0: -1.42 -3.42 -1.08 +0.97 +0.05 -1.35 -0.47 +0.17 -0.40 +0.87 +0.46 +0.02
 -0.20 +0.14 -0.37 +0.59 -0.16 +0.18 -0.90 +0.60 +0.12 -1.76 +0.55 -1.25
 -0.04 +0.21 +1.33 -0.18 +3.46 -0.68 +2.08 -0.05 -0.11 +0.79 -1.57 -0.42
 +0.76 +0.12 +0.68 -0.54 +0.42
1: +0.83 -1.94 +0.21 +0.67 -2.18 -0.65 +1.69 +0.61 +0.00 -0.62 +0.69 -0.14
 -0.15 -0.33 +0.74 -0.61 +0.06 +0.01 +1.93 +0.83 -0.19 -0.26 -7.20 -1.93
 -0.99 +0.52 -0.40 -1.11 -4.39 +0.23 +1.36 -0.14 -0.20 +0.20 +2.99 -0.07
 +0.57 +0.18 +0.64 -1.37 +2.54
2: -0.73 -3.04 -0.56 +0.72 -0.23 -1.14 +0.57 -0.05 -0.39 +0.67 +0.59 -0.09
 +0.02 -0.05 +0.31 +0.30 -0.12 +0.39 +0.11 +0.68 -0.28 -0.99 -1.30 -0.68
 -0.30 +0.21 +0.51 -0.25 +0.92 -0.38 +0.93 -0.13 +0.07 +0.51 -0.17 -0.32
 +0.85 +0.14 +0.58 -0.71 +0.23 : 0
3: -0.02 -1.96 +0.48 +0.87 -3.03 -0.21 +0.83 +0.68 +0.37 -1.10 +0.53 -0.25
 -0.75 -0.36 +0.22 -0.75 +0.04 -0.09 +2.58 +0.80 -0.07 -0.36 -7.98 -4.10
 -1.28 +0.73 -0.02 -1.46 -7.40 +0.11 +3.45 +0.02 -0.08 +0.38 +2.46 -0.23
 -0.15 +0.23 +1.71 -1.95 +4.45 : 1
4: +0.30 -3.74 -1.53 +2.73 -0.39 -2.18 -0.12 +0.77 -0.21 -0.03 +0.55 -0.39
 -0.56 +0.02 +1.14 +0.63 -0.34 +0.47 -0.11 -1.34 -2.85 -1.58 -4.64 -1.41
 +1.25 +0.24 -2.19 -0.27 +0.27 -0.77 +5.36 -0.17 -0.33 +1.66 -0.45 -0.39
 +2.47 +0.95 -1.19 -0.16 -0.11 : 2
5: -1.22 +0.10 -1.05 -0.66 +3.25 +0.47 -0.79 -0.26 -0.60 +2.61 -0.35 +0.36
 +0.30 +0.17 -0.61 +1.09 -0.33 +0.13 -3.13 -0.33 +1.45 +0.24 +8.67 +3.89
 +1.17 -0.41 +1.98 +1.29 +8.81 -0.35 -3.47 -0.04 -0.26 -0.13 -4.25 -0.15
 -1.22 -0.72 -0.95 +1.48 -5.07 : 0
6: +2.85 +1.05 +0.66 -0.05 +1.85 -0.78 +1.93 -0.89 -0.69 +0.91 -0.07 +0.07
 +0.34 -0.24 +1.31 +0.07 -0.08 +0.21 -0.19 +0.14 -1.83 +0.81 +1.78 +3.13
 +0.24 -0.50 -0.57 +0.84 +0.88 +0.53 -4.63 -0.18 +0.51 -0.67 +2.05 +0.28
 -0.74 -0.26 -1.60 +1.64 -3.83 : 2
7: -1.07 -3.29 -1.00 +1.80 -0.77 -0.96 -0.16 +1.05 -0.15 +1.19 +0.11 -0.18
 -0.85 -0.19 +0.53 +0.29 -0.32 +0.23 -0.24 -0.95 +0.11 -0.76 -3.87 -1.04
 +0.85 +0.52 -0.13 -0.48 +0.34 -0.32 +5.02 -0.11 -0.65 +1.11 -1.31 -0.50
 +0.32 +0.11 +0.67 -0.60 +0.04 : 4
8: +0.13 +0.65 -0.82 -1.22 +2.20 -1.44 +1.20 -0.82 -0.27 +0.60 +0.44 +0.38
 +1.42 +0.97 -0.84 +1.30 +0.45 -0.30 -3.33 +1.28 +4.13 -2.21 +5.80 +0.51
 -1.13 -0.17 +2.28 +0.43 +9.99 -0.93 -4.83 +0.07 -0.25 -0.17 -1.85 +0.27
 +0.52 -0.01 -0.85 +0.14 -1.31 : 5
9: +1.25 -2.41 -1.37 +3.26 -1.56 -2.42 -0.34 +1.78 +0.12 -1.14 +0.72 -0.37
 -1.21 +0.03 +1.45 +0.24 -0.19 -0.29 +0.46 -2.43 -3.15 -1.67 -8.56 -1.68
 +1.95 +0.58 -3.01 -0.60 -2.56 -0.51 +8.85 -0.11 -0.90 +1.65 +0.88 -0.10
 +1.98 +1.25 -1.58 -0.38 +2.01 : 4
10: +1.77 +1.09 -0.88 -0.10 +2.25 -1.97 +0.87 -0.12 -0.65 +1.72 +0.87 +0.28
 +0.41 +0.27 +0.84 +0.34 +0.29 -0.80 -1.67 -0.16 -0.64 -0.71 +3.56 +4.12
 +1.36 -0.28 -0.06 +0.76 +4.14 +0.31 -3.65 -0.13 -0.33 -0.74 +1.55 +0.48
 -0.07 -0.14 -2.36 +1.55 -2.20 : 6
11: -1.08 -2.95 -0.30 +1.22 -2.95 -0.21 -0.06 +0.77 +0.51 -1.18 +0.34 -0.38
 -0.40 -0.12 -0.24 -0.33 -0.10 +0.21 +1.80 +0.28 -0.07 -0.97 -6.24 -4.65
 -0.88 +0.61 -0.25 -1.09 -4.42 -0.62 +5.22 +0.07 -0.06 +1.06 +0.56 -0.44
 +1.12 +0.44 +1.20 -1.74 +4.40 : 3
12: +0.32 -2.39 +0.08 +2.14 -3.18 -0.91 +0.14 +0.87 +0.13 -1.11 +0.78 -0.26
 -1.35 -0.35 +0.63 -0.69 -0.10 -0.30 +1.83 -0.53 -2.57 -0.49 -7.73 -2.64
 +0.19 +0.71 -1.31 -1.23 -8.75 +0.26 +5.92 -0.02 -0.26 +0.53 +3.04 -0.21
 -0.23 +0.50 +1.16 -1.80 +3.75 : 3
13: +2.82 -0.50 +2.33 -1.40 -1.92 -0.70 +3.54 -2.20 -0.08 -3.47 +0.72 -0.46
 +3.02 -0.06 +0.25 -0.82 +0.27 +1.18 +4.13 +5.10 -2.28 -0.09 -4.43 -5.26
 -4.54 -0.47 -0.97 -0.67 -5.06 -0.32 -6.83 -0.09 +2.65 -0.70 +6.29 +0.14
 +2.88 +0.91 +0.20 -1.54 +2.67 : 1
14: -1.85 -2.72 -1.01 +1.93 -3.57 -0.99 -1.47 +1.56 +0.50 -0.49 +0.73 -0.20
 -1.56 +0.03 -0.31 -0.46 +0.10 -0.70 +0.96 -1.19 +0.01 -1.80 -6.24 -2.92
 +0.42 +1.11 +0.18 -1.40 -4.49 -0.35 +8.66 +0.18 -0.95 +1.00 +0.05 -0.38
 -0.09 +0.17 +1.60 -1.68 +5.21 : 11
15: -0.87 +0.70 -1.36 -0.23 +2.89 -1.02 -1.19 +0.65 -0.65 +3.93 +0.20 +0.55
 -0.62 +0.17 +0.05 +0.71 +0.03 -0.78 -2.79 -0.88 +1.79 -0.60 +5.39 +5.13
 +2.34 -0.14 +1.80 +0.95 +6.51 +0.38 -1.98 -0.04 -1.08 -0.54 -2.88 +0.10
 -2.20 -0.97 -1.25 +1.99 -4.12 : 5
16: -2.15 -3.82 -1.53 +1.04 -1.76 -1.18 -0.66 +0.64 +0.25 +0.07 +0.81 -0.28
 +0.00 +0.16 -0.44 +0.01 -0.01 +0.04 +0.70 +0.53 +0.71 -1.95 -3.52 -3.40
 -0.35 +0.62 +0.24 -0.97 -0.17 -0.87 +5.21 +0.00 -0.54 +1.10 -0.24 -0.40
 +1.78 +0.41 +1.14 -1.80 +3.20 : 7
17: -0.15 -2.43 -0.01 +0.73 -0.45 -0.89 +1.37 -0.10 -0.40 +0.55 +0.37 -0.14
 -0.09 -0.24 +0.67 -0.04 -0.10 +0.43 +0.62 +0.84 -0.38 -0.31 -2.77 -0.52
 -0.58 +0.14 -0.08 -0.19 -0.90 -0.01 -0.47 -0.21 +0.29 +0.32 +1.25 -0.25
 +0.55 +0.03 +0.41 -0.59 -0.22 : 2
18: +1.84 -1.63 +0.15 +1.32 +0.69 -1.70 +1.30 -0.81 -0.70 -0.85 +0.41 -0.17
 +0.51 +0.05 +0.78 +0.53 -0.29 +0.81 -0.22 +0.69 -3.02 -0.88 -0.77 -0.95
 -0.24 -0.21 -0.90 +0.29 +1.09 -0.45 -0.60 -0.20 +0.88 +0.60 +0.87 -0.11
 +1.60 +0.67 -1.09 +0.03 -1.72 : 17
19: -0.24 -2.75 -0.28 +1.46 -0.91 -0.38 +0.65 +0.74 -0.14 +0.94 -0.08 -0.21
 -1.01 -0.44 +0.68 +0.00 -0.31 +0.41 +0.53 -0.49 -0.09 -0.01 -4.56 -0.87
 +0.16 +0.44 -0.19 -0.43 -2.56 -0.03 +3.17 -0.14 -0.37 +0.74 -0.01 -0.41
 -0.07 -0.09 +0.78 -0.68 +0.08 : 7
20: -2.37 -3.65 -0.22 +1.86 -4.54 +0.10 -1.64 +1.04 +0.48 -0.69 +0.53 -0.28
 -2.01 -0.34 -0.49 -0.92 -0.09 -0.46 +1.70 -1.12 -0.49 -0.90 -5.83 -4.49
 -0.20 +1.14 +0.89 -1.67 -9.81 +0.04 +8.00 +0.26 -0.18 +0.68 +0.94 -0.63
 -1.28 +0.12 +3.53 -2.28 +5.64 : 14
21: -1.69 -3.31 -1.76 +2.13 -2.56 -0.77 -1.53 +1.83 -0.07 +1.39 +0.70 -0.05
 -2.16 -0.37 +0.12 -0.23 -0.30 -0.83 -0.28 -1.41 -0.75 -0.94 -4.60 -0.50
 +1.69 +1.02 +0.37 -0.81 -4.15 +0.07 +7.69 -0.07 -1.35 +0.85 -0.26 -0.41
 -0.72 -0.08 +1.19 -1.00 +2.42 : 14
22: +1.25 +1.84 -1.66 -0.57 +4.46 -1.54 -0.43 +0.03 -1.02 +2.65 +0.52 +0.53
 +0.37 +0.46 +0.74 +1.27 -0.02 -0.51 -3.94 -0.75 -0.73 -0.38 +7.38 +7.12
 +2.90 -0.74 -0.16 +1.78 +9.11 +0.15 -5.23 -0.27 -1.05 -0.58 -2.08 +0.50
 +0.53 -0.18 -3.83 +2.77 -6.24 : 5
23: -0.78 -3.73 +0.04 +1.72 -0.28 -1.07 -0.07 -0.55 -0.39 -0.50 -0.14 -0.25
 +0.16 -0.02 -0.23 +0.69 -0.57 +1.23 -0.12 +0.82 -1.94 -0.93 -0.33 -3.68
 -0.65 -0.10 +0.32 +0.05 +0.12 -1.09 +2.49 -0.04 +1.16 +1.37 -2.00 -0.73
 +1.09 +0.59 +0.57 -0.97 -0.68 : 2
24: +2.17 +1.78 -0.33 -0.73 +3.44 -0.69 +1.36 -0.97 -0.66 +0.77 +0.01 +0.15
 +1.42 +0.42 +0.48 +0.92 -0.02 +0.18 -2.53 +0.12 -0.13 +0.01 +5.24 +4.11
 +0.50 -0.67 -0.23 +1.38 +9.08 -0.25 -6.25 -0.12 +0.36 -0.45 -0.30 +0.45
 +0.82 +0.09 -2.86 +1.91 -4.12 : 22
25: -0.53 -2.41 -0.85 +2.39 -3.67 -1.46 -1.19 +1.31 +0.48 -1.19 +0.96 -0.31
 -1.60 -0.02 +0.19 -0.69 +0.10 -0.73 +0.97 -1.74 -1.69 -1.61 -7.30 -3.35
 +0.76 +0.95 -1.26 -1.32 -7.09 -0.12 +8.43 +0.16 -0.60 +0.78 +2.03 -0.22
 +0.09 +0.73 +1.18 -1.36 +5.08 : 14
26: +1.12 -0.76 +0.37 -0.14 +1.40 -0.80 +1.27 -1.49 -0.69 -0.04 +0.16 +0.08
 +0.75 +0.18 -0.14 +0.58 -0.15 +0.40 -1.56 +1.50 -0.23 -0.46 +3.01 +0.22
 -0.83 -0.37 +1.25 +0.52 +4.91 -0.37 -4.39 -0.03 +1.00 -0.07 +0.17 -0.06
 +0.22 +0.12 -0.09 +0.26 -2.14 : 10
27: +0.41 +0.80 +1.04 -0.01 +2.50 +0.67 +0.44 +0.27 -0.81 +3.04 -1.09 +0.37
 -1.70 -0.70 +1.03 +0.17 -0.42 +0.41 -1.10 -1.05 +0.11 +1.93 +1.75 +4.81
 +1.28 -0.43 +1.32 +0.83 -1.01 +1.20 -2.43 -0.20 -0.21 -0.52 -2.15 -0.18
 -3.90 -1.26 +0.03 +1.46 -5.42 : 6
28: +0.39 +0.71 -0.13 +0.08 +3.57 -0.58 -0.42 +0.02 -0.88 +2.86 -0.48 +0.46
 -0.69 -0.17 +0.76 +0.78 -0.36 +0.16 -2.39 -0.99 -0.57 +0.91 +5.24 +5.30
 +1.94 -0.61 +0.74 +1.46 +4.63 +0.56 -2.69 -0.21 -0.33 -0.30 -3.00 -0.06
 -2.13 -0.76 -1.55 +2.40 -6.14 : 15
29: -1.80 -2.28 -1.47 -0.23 -0.69 -1.15 +0.18 +1.13 +0.00 +1.71 +1.35 +0.22
 -0.56 +0.10 -0.28 -0.28 +0.45 -1.08 -0.24 +0.85 +3.03 -1.79 -2.55 -0.37
 -0.19 +0.85 +1.82 -1.12 +2.33 +0.12 +1.38 -0.06 -1.51 -0.16 +0.88 +0.01
 +0.00 -0.47 +1.27 -1.30 +3.57 : 2
30: -0.85 +0.90 -1.11 -1.30 +3.20 -0.21 +0.22 -0.43 -0.33 +2.08 -0.23 +0.33
 +1.16 +0.67 -0.97 +1.20 +0.04 -0.11 -3.30 +0.56 +3.56 -0.76 +7.80 +2.08
 -0.05 -0.35 +2.24 +1.03 +9.99 -0.69 -4.60 +0.03 -0.32 -0.19 -3.88 +0.07
 -0.26 -0.50 -1.06 +1.19 -3.46 : 5
31: +1.64 +1.63 +0.43 -1.16 +3.41 +0.19 +2.17 -0.93 -0.39 +1.30 -0.85 +0.16
 +1.63 +0.26 -0.10 +0.95 -0.12 +0.72 -1.65 +1.20 +1.64 +0.63 +5.80 +2.17
 -0.91 -0.79 +0.71 +1.07 +8.93 -0.42 -6.76 -0.09 +0.75 -0.48 -1.53 +0.17
 +0.04 -0.18 -1.60 +1.28 -4.59 : 24
32: +0.78 +0.19 +0.48 -0.71 +1.36 -0.27 +1.24 -0.97 -0.62 +1.13 -0.07 +0.17
 +0.05 -0.11 +0.15 +0.28 -0.10 +0.18 -0.93 +1.29 -0.04 +0.49 +3.42 +2.03
 -0.48 -0.35 +1.25 +0.63 +2.37 +0.22 -5.12 -0.08 +0.68 -0.57 +0.47 +0.01
 -1.08 -0.47 +0.02 +0.76 -3.39 : 26
33: +1.23 +0.40 -0.22 -0.36 +2.39 -0.62 +1.28 -1.15 -0.51 +0.64 -0.05 +0.13
 +1.02 +0.41 -0.29 +1.02 -0.04 +0.29 -2.57 +0.69 +0.57 -0.26 +5.38 +1.18
 -0.58 -0.53 +0.94 +1.15 +9.99 -0.60 -5.20 -0.03 +0.55 -0.21 -0.95 +0.13
 +0.51 +0.18 -1.33 +0.97 -3.98 : 31
34: -0.13 +0.82 -2.50 -0.20 +3.01 -2.40 -0.86 +0.55 -0.59 +2.67 +1.38 +0.50
 +0.21 +0.72 -0.10 +0.97 +0.39 -1.37 -3.83 -0.77 +1.09 -2.22 +6.69 +4.77
 +2.52 -0.03 +1.10 +0.83 +9.99 -0.12 -3.99 -0.02 -1.28 -0.56 -1.04 +0.50
 +0.06 -0.26 -2.45 +1.71 -2.36 : 15
